Here are made-up things, facts about them, and rows of numbers that follow some of those facts. Name the thing behind each unnamed row.

How the things are related:
ξ: belongs to class; μ: points at
{babor biper brubagrar dremem dudom flistifo flutibor fostel fustostir grazipla grilen gropa gruto gusel klakaror klastir klomovas kulus latror lebral leklibrar lipo lubrok matu miklal miste morer musur neflu nudi nustos pifle planogrus pluskis raza rores rosapun rumu sakar salerem sezik skobro soklos stobrem sularor toren trabres trato trubistar trudopal tude voflak vukir} ξ 701
{bagal bosi bugre drider flepim fluplo fodri gaplu gekes greskos gropin gruskel kagrafe ledu leris mudum naranil plosek redi semegrik skeladror stadrim stisis stizastim traska vaves} ξ 339
{bratrek buskir buti dratis dride drodu drotrus drubruk fasti flane flubo fugrak gebrin gridran kidi klagrolar klarel lavi lege mogri muver naru pleplun plifler raklam ruskor saru seba sezo skovan stabrestim sterun stilam stopur troris voline zetro zopu} ξ 602
babor μ neflu latror
bagal μ troris
bosi μ redi rosapun
brubagrar μ voline mudum rosapun
buti μ fluplo
dratis μ bugre
dremem μ latror
dride μ voflak
drider μ buskir
drotrus μ lege semegrik
drubruk μ dratis fluplo
dudom μ fluplo
fasti μ dratis fluplo
flane μ sezik
flistifo μ naru
flubo μ neflu
fluplo μ planogrus rosapun
flutibor μ rosapun
fodri μ stobrem
fostel μ stopur
fugrak μ plifler
gaplu μ gekes mudum
gebrin μ greskos
gekes μ zetro dratis flutibor stobrem
grazipla μ pleplun
greskos μ bugre
gridran μ buskir gruskel
gropa μ sezik leris
gropin μ neflu trabres musur
gruto μ sakar
gusel μ plosek
kagrafe μ fustostir
kidi μ pleplun dride trato
klagrolar μ tude
klakaror μ gruskel latror
klarel μ neflu latror
klastir μ rosapun fluplo
klomovas μ tude
kulus μ drodu
latror μ rosapun
lavi μ pleplun
lebral μ rosapun kagrafe
ledu μ plifler
leklibrar μ matu klakaror
leris μ naru flubo fluplo
lipo μ pifle
lubrok μ voflak
matu μ gruskel flutibor tude
miste μ grilen dudom seba
mogri μ sterun gruskel
morer μ miklal gekes stobrem
mudum μ stobrem
musur μ greskos
muver μ zetro
naranil μ matu
naru μ sterun bugre
neflu μ buskir latror
nustos μ bosi flutibor gridran
planogrus μ rosapun
pleplun μ planogrus latror
plosek μ semegrik gekes
pluskis μ bugre drubruk
raklam μ rumu skeladror
raza μ gruskel stobrem
rores μ dride
ruskor μ buskir toren redi
sakar μ drubruk
salerem μ trabres
seba μ matu
skeladror μ rosapun fluplo
skobro μ fasti raklam
skovan μ toren flutibor
soklos μ bratrek ledu stopur
stabrestim μ mogri rosapun rumu klakaror
sterun μ rosapun
stilam μ miklal
stisis μ gebrin
stizastim μ ruskor
stobrem μ planogrus
stopur μ planogrus
sularor μ rosapun
toren μ tude
traska μ fostel
trato μ ledu
trubistar μ planogrus
trudopal μ flutibor
tude μ rosapun
vaves μ rosapun gridran
voflak μ bugre planogrus rosapun tude
vukir μ sezo rosapun
zopu μ biper flepim

Named rows:
grilen: [ 21  -5   2  -9  30  32   3  -8 -20  15 -14   3  -7  -9  -8  12  -5   7
  -7   5   2 -12  -1  21  14  -8  17   3  21   5  18 -26  -6  16  26 -13
 -22 -36   3 -14 -25 -15  12  -4 -21 -22 -15  13  16 -35 -10   7]
drotrus: [ -6  -9  13  -1  23  12  16   7 -16 -10   3  -4  -6  11   6  -1  10  -2
   9  -1  15 -22   5  -7  -3 -17   9   9  16  21   5 -15   3   3  22  -9
 -13  -3   4 -12 -36 -40   6   4  -5 -26  16   1  36 -15 -21  -9]
skeladror: [ -9 -19  -2   2  44  12  34   8 -15 -26  -6 -13  -9  23 -15   2 -10 -15
  -6 -15   5  -2   9  12   4  15  34   2  -5   9  42 -24  -4   3  13  23
 -27 -35  -7  -1 -15 -26  -3 -30  -8 -34 -12   0  47 -24 -22  -3]
flubo: [ -6 -15  16   4  28  15  14   1 -14  -3  -2   2  -5  11   2  -4  12  -2
   4 -10  15 -18   1  -9   1 -17  12   0   9  17   6 -26   2   9  19  -2
 -19   9  12 -18 -45 -42  -2   8 -11 -26  20   3  39  -4 -24 -11]
dremem: [ 24 -14  11  -6  27  30  10 -11 -20  16 -15   9   0   1 -10   4   2   2
  -8  -3  -1 -15  -5  21  19  -8  22  -2   5   2  19 -49  -9  27  16  -5
 -25 -23  13 -16 -39 -26   2   6 -33 -17 -14  17  23 -28 -15   7]
fodri: [ -3 -15  -2  -2  37  17  25  -6 -32 -20   7  -7 -14  23  -6   9   1 -25
   9 -18  -7  -7  -6  18   9  11  32   6   2  -4  46 -28  -3 -10  18  -2
  -9 -21   8  -4 -15 -36   6 -24 -10 -29   5   8  44 -45 -10 -21]
sezik: [ 20  -6   2  -9  30  31   3  -9 -20  13 -14   3  -9  -9  -8  11  -4   7
  -6   5   3 -12   0  20  14  -8  17   2  22   5  17 -26  -6  15  26 -13
 -21 -35   2 -14 -25 -16  11  -5 -20 -22 -14  14  14 -34  -9   4]
sularor: [ 22 -12  12  -7  27  20  12   3  -6   5 -26   6   3   7  -5   2  -3  -1
  -5   7   3 -17   6  19  11  -5  21  13   4  16  11 -31  -2  23  23   8
 -18 -41  12  -7 -25 -18   1 -19 -25 -23 -29  20  24 -39 -15  23]
nudi: [ 21  -7   2  -9  30  32   4  -8 -20  13 -15   3  -6  -8  -9  10  -3   7
  -6   6   3 -12  -1  20  13  -8  18   3  21   5  17 -25  -6  15  25 -12
 -21 -36   3 -14 -25 -16  10  -6 -20 -22 -15  14  15 -36 -10   6]
bratrek: [-11  -6   6  -1  26  19  13   5 -17  -3   2  -2  -9   5   9  -1   9   2
   8   5  18 -22   9  -3  -6 -20   7   2  26  17   7  -9   2  -1  26 -10
 -19  -5  -2 -11 -35 -29  10  -1   2 -28  17   2  35 -15 -22 -12]
seba: [  0  -8  15  -6  21  15  33  15 -19 -12  18  -9   2  11   3  -8  10   4
   6   2   8 -31  15   0  -9 -17   7   8  11  23  10 -17  -8   4  17 -15
 -18 -14   1 -10 -35 -45  23  21  -8 -19  12  -1  43 -14 -24  -7]
lubrok: [ 30  -8  13 -10  25  25   6  -8 -22  -1 -10   0  -5  -1  -9   7  -5   3
   0   0   6 -13  -6  14  18 -10  20   9  14  10  15 -33  -9  18  22  -6
 -18 -33   5 -17 -32 -23   3  -2 -29 -21 -16  14  18 -41  -2  15]
dride: [ -1  -9  20  -1  23  11  18   8 -19 -21   7  -7  -6  12   6  -4   7  -1
  14  -3  20 -23   2  -9   1 -21   9   8  21  25   5 -16   2   2  20  -5
 -12  -2   0 -15 -43 -36   1   5 -10 -28  16   2  36 -21 -15  -1]
miste: [ 26  -8   9 -11  24  27   9  -6 -22   4 -10  -3  -4  -2 -12   9  -4   4
  -5   1   1 -12  -1  18  16  -4  18   8   9   9  16 -31 -11  20  22 -11
 -21 -38   3 -15 -26 -27   9   2 -28 -20 -15  11  15 -34  -8  10]
redi: [ -6 -14  -7   0  49  22  22  -3 -23 -14   7  -9 -18  10  -6   5  -8  -8
   5 -12   5  -2   2  19   7   3  28 -12  19  -6  42 -20 -13 -11  16  10
 -14 -31  -4  -8 -20 -20  10 -28  -5 -36   6   9  42 -33 -14 -22]
trudopal: [ 28 -10  10 -12  24  25   9  -3 -20   3  -9   1  -4   0 -13   8  -3   3
  -3  -1  -2 -12  -1  17  14  -3  17  13   5  10  14 -29 -10  16  22 -12
 -13 -38  15 -16 -23 -31  11  -3 -29 -20 -14  15  19 -38  -7  10]
neflu: [ 24 -18  11  -2  30  30  -2 -17 -20  19 -20  14  -5   4 -12   3   2   2
  -7  -9   4  -9 -11  21  23  -9  22 -11  -3  -2  14 -48 -14  30  17   0
 -29 -18  22 -25 -42 -31   0  -3 -37 -21  -4  20  24 -15 -11   7]
buti: [-10 -10   9   0  22  13  18   7 -20 -15  -1  -9  -6  13  -5   3   5  -4
  -5  -3  21 -17   8 -11  -5  -7  11  11   2  29  10  -9   8   9  26 -10
 -36  -2  -8 -14 -30 -43   2   5  -2 -29   8 -13  36   1 -21   2]
fustostir: [ 20  -6   3  -9  29  31   4  -9 -19  12 -13   3  -7  -9  -8  12  -4   8
  -7   7   2 -11   0  21  13  -8  17   3  23   4  18 -26  -6  15  25 -12
 -21 -36   3 -13 -26 -16  11  -6 -20 -22 -15  15  15 -35 -10   5]
latror: [ 19 -17  12  -3  29  24  16   0  -3  15 -30  13   6   9  -4  -1   1  -1
  -9   2  -3 -19   6  20  12  -8  23   6  -1  10  14 -46  -3  29  17  13
 -23 -34  19  -8 -33 -18  -2 -10 -31 -20 -27  23  30 -33 -21  20]
buskir: [-11  -8   5   0  28  19   1   2 -14   0   0   4 -13  10   9   0   9   2
  10   5  24 -20   4   0  -4 -22   9  -6  16  15   3  -7  -3  -2  30  -8
 -24  -2   6 -18 -35 -34  14 -13   0 -30  25   4  38  -4 -16  -9]

Name these rows:
No name comes twice in this set of rows, the named rows included.
[ -4 -14  -2  -4  36  17  23  -7 -33 -19   5  -6 -15  23  -5  10   4 -29
  10 -19 -10  -5  -7  17   9  13  31  12   1  -4  46 -29   0 -11  19  -4
  -6 -18  13  -2 -11 -38   4 -25 -10 -29   7   9  43 -50  -9 -23] : mudum
[ -2 -17  -2  -1  42  17  14  -5 -26 -21   8  -7 -20  22 -12   3  -7 -13
  10 -17   9  -1  -5  21  11   3  31 -14   1  -6  36 -26 -22  -7  15  15
 -19 -26   4 -15 -20 -36   8 -35 -14 -36  13  10  44 -25  -8 -14] : drider
[  0 -17   0  -1  43  16  21  -2 -25 -25   9 -11 -16  19 -11   3  -8 -13
   9 -18   5  -1  -3  17  11   4  31  -6   7  -2  39 -26 -16  -6  12  13
 -13 -28   0 -10 -22 -32   4 -28 -13 -34   9   7  42 -33 -10 -16] : stizastim
[ -6  -8 -12  -1  52  26  25  -7 -32 -17   4  -4 -14   3  -7   3 -14  -9
   4  -9   9 -12  -2  14   1   2  32  -7  27  -1  45 -34 -16 -25  23  19
 -14 -20  -9  -8 -22 -25   9 -19  -5 -34  -7  14  47 -37  -8 -20] : bugre
[ 29  -8  10 -13  23  28  17   0 -23   6  -2  -2   1   0 -12   3  -2   6
  -5   3  -4 -19   5  24  11  -6  18   7   6   9  18 -35 -17  20  19 -13
 -23 -42   7 -13 -26 -31  19  10 -29 -15 -17  13  21 -35 -10  11] : leklibrar
[ -7 -13 -11  -2  45  25  26  -1 -28  -9  13  -6 -15  14  -7   1  -5  -7
   4  -8   1 -10   5  28   1   1  31 -13  11  -6  43 -24 -22 -13  16   5
 -19 -32  -2  -7 -15 -28  22 -23  -6 -31   6   9  47 -30 -14 -22] : gruskel
[ -3 -10  13  -5  21  11  14   8 -20 -17   1  -3  -2   9   3  -5   5  -4
  16   1  20 -24   1  -8  -6 -19  10  11  21  23   3 -25  -5  -5  25   4
  -9   2  -3 -14 -39 -49   4   6  -7 -28  12   6  30 -17 -17  -6] : gebrin
[-10  -8   9  -1  25  15  12   7 -13  -6   2  -5  -8   5   8  -2   8   3
  10   4  18 -18   8  -2  -5 -20   5   2  30  17   5  -9   2   1  22  -8
 -15  -7  -5 -12 -36 -30  10  -2   1 -29  18   2  30 -15 -24 -12] : plifler
[ 32  -3  14  -6  31  25  13  -5 -24  -7 -15   5  -4   5  -2   5  -9   2
   0   3  13 -25  -6  11  17 -17  24  11  12  19  20 -36  -3  11  29   2
 -25 -31   9 -15 -36  -9  -1 -10 -31 -19 -28  20  36 -50   7  33] : voflak
[ -6  -8   8  -8  19  14  16  11 -21  -7   9   1  -1  18   6  -8  10  -3
  14   8  15 -32  10   6 -12 -20  11   5   4  21   5 -19 -15  -3  28  -6
 -23  -6   4 -12 -30 -53  25   1  -7 -23  15   6  42  -9 -18  -3] : mogri

Now the same things, written a new way:
Some things and their rows:
rores: [-34  12 -21 -29  -1  15   5   4   2 -28  -5  -3 -17]
raza: [-34  -3  -9 -15  -7  15 -18   5  -7 -31   7  -1 -24]
stobrem: [-40   3  -7  -2 -21   1 -11  15  -6 -30 -20  15 -20]
morer: [-38 -17 -10 -22  -4  10 -26   6  -6 -24  -5  -1 -32]
sezik: [-44  21 -11 -20 -28 -17   2   7 -11 -25 -19  -3   2]
grilen: [-33  12 -18 -12 -20 -10  -1  11  -1 -42  -1   0 -12]
miste: [-26   0 -19 -25  -4   7 -12   0   0 -34  16 -10 -17]
bagal: [ 32 -13  22 -14  43 -55  17  17  -1  15  22   8  -5]
stabrestim: [ 39  -6   9  16  -7  35 -17 -37  12  30  10 -20  16]
mogri: [ 35  -1  16  26 -12  24 -12 -29   9  25   2 -17  19]
skovan: [ 40 -14  11  32  -5  31 -11 -26  13  25  13 -26   9]
sularor: [-32   7 -15 -18  -8  12  -8   1  -7 -34   8  -3 -11]
trudopal: [-33  -3 -16  -8  -5  10 -13   9  -7 -35  10  -6 -19]
sakar: [-28   2 -26 -21 -19  -6  -6   7  -1 -26  -8   3 -13]
dratis: [ 34  -3   6  28 -26  16  -9 -21  13  29 -17  -2  20]
stilam: [ 36 -16  19  23 -11  23 -21 -22   9  32 -11 -10  -5]
nustos: [-33  -2 -18 -15  -1  14 -13   5  -6 -32  19 -13 -19]
musur: [-47   0 -30 -19 -16   2   9  18  -4 -20 -16 -15  -5]
tude: [-35  13 -17   2 -16   0   8  17  -6 -42  -2   2  -8]
redi: [ 20  -6  14  24  40 -43  24  28 -12  11  27  33  18]
zopu: [ 31  23  11  18   5   7 -25 -12  27  42  -4 -36  -2]

Name these rows:
No name comes twice in this set of rows, the named rows included.
[-44  43 -13 -10  -6 -26  -9  35   9 -14 -16 -13 -22] : biper
[-42   4 -16 -37 -14  -2 -12  -4 -11 -26  -3 -10  -2] : gropa
[ 16 -21  -5   4  45 -43  31  22  -3  30   5  28  20] : greskos
[ 42   4  19  20 -18   7  -3 -16  15  27 -12 -28   4] : saru
[ 21 -23  -3  -5  53 -41  24  21   1  28  14  18  17] : stisis
[ 24  -9  20  -4  44 -52  20  23  -4  20  13  18   3] : stadrim
[-51  10 -25 -12 -20  -4  15  22  -8 -24 -28 -16  -2] : trabres
[ 26  -6   7  18  -6  35  -4 -33   7  36  -2 -28  24] : klarel
[ 24   9  14  45 -24  18  11  -9   4  22 -13 -20  30] : buskir
[ 12  22  14  10  58 -67   5  38   3  32  11  23   6] : flepim
[ 35   1  18  36 -19  21 -12 -20   9  25 -10  -3  14] : voline

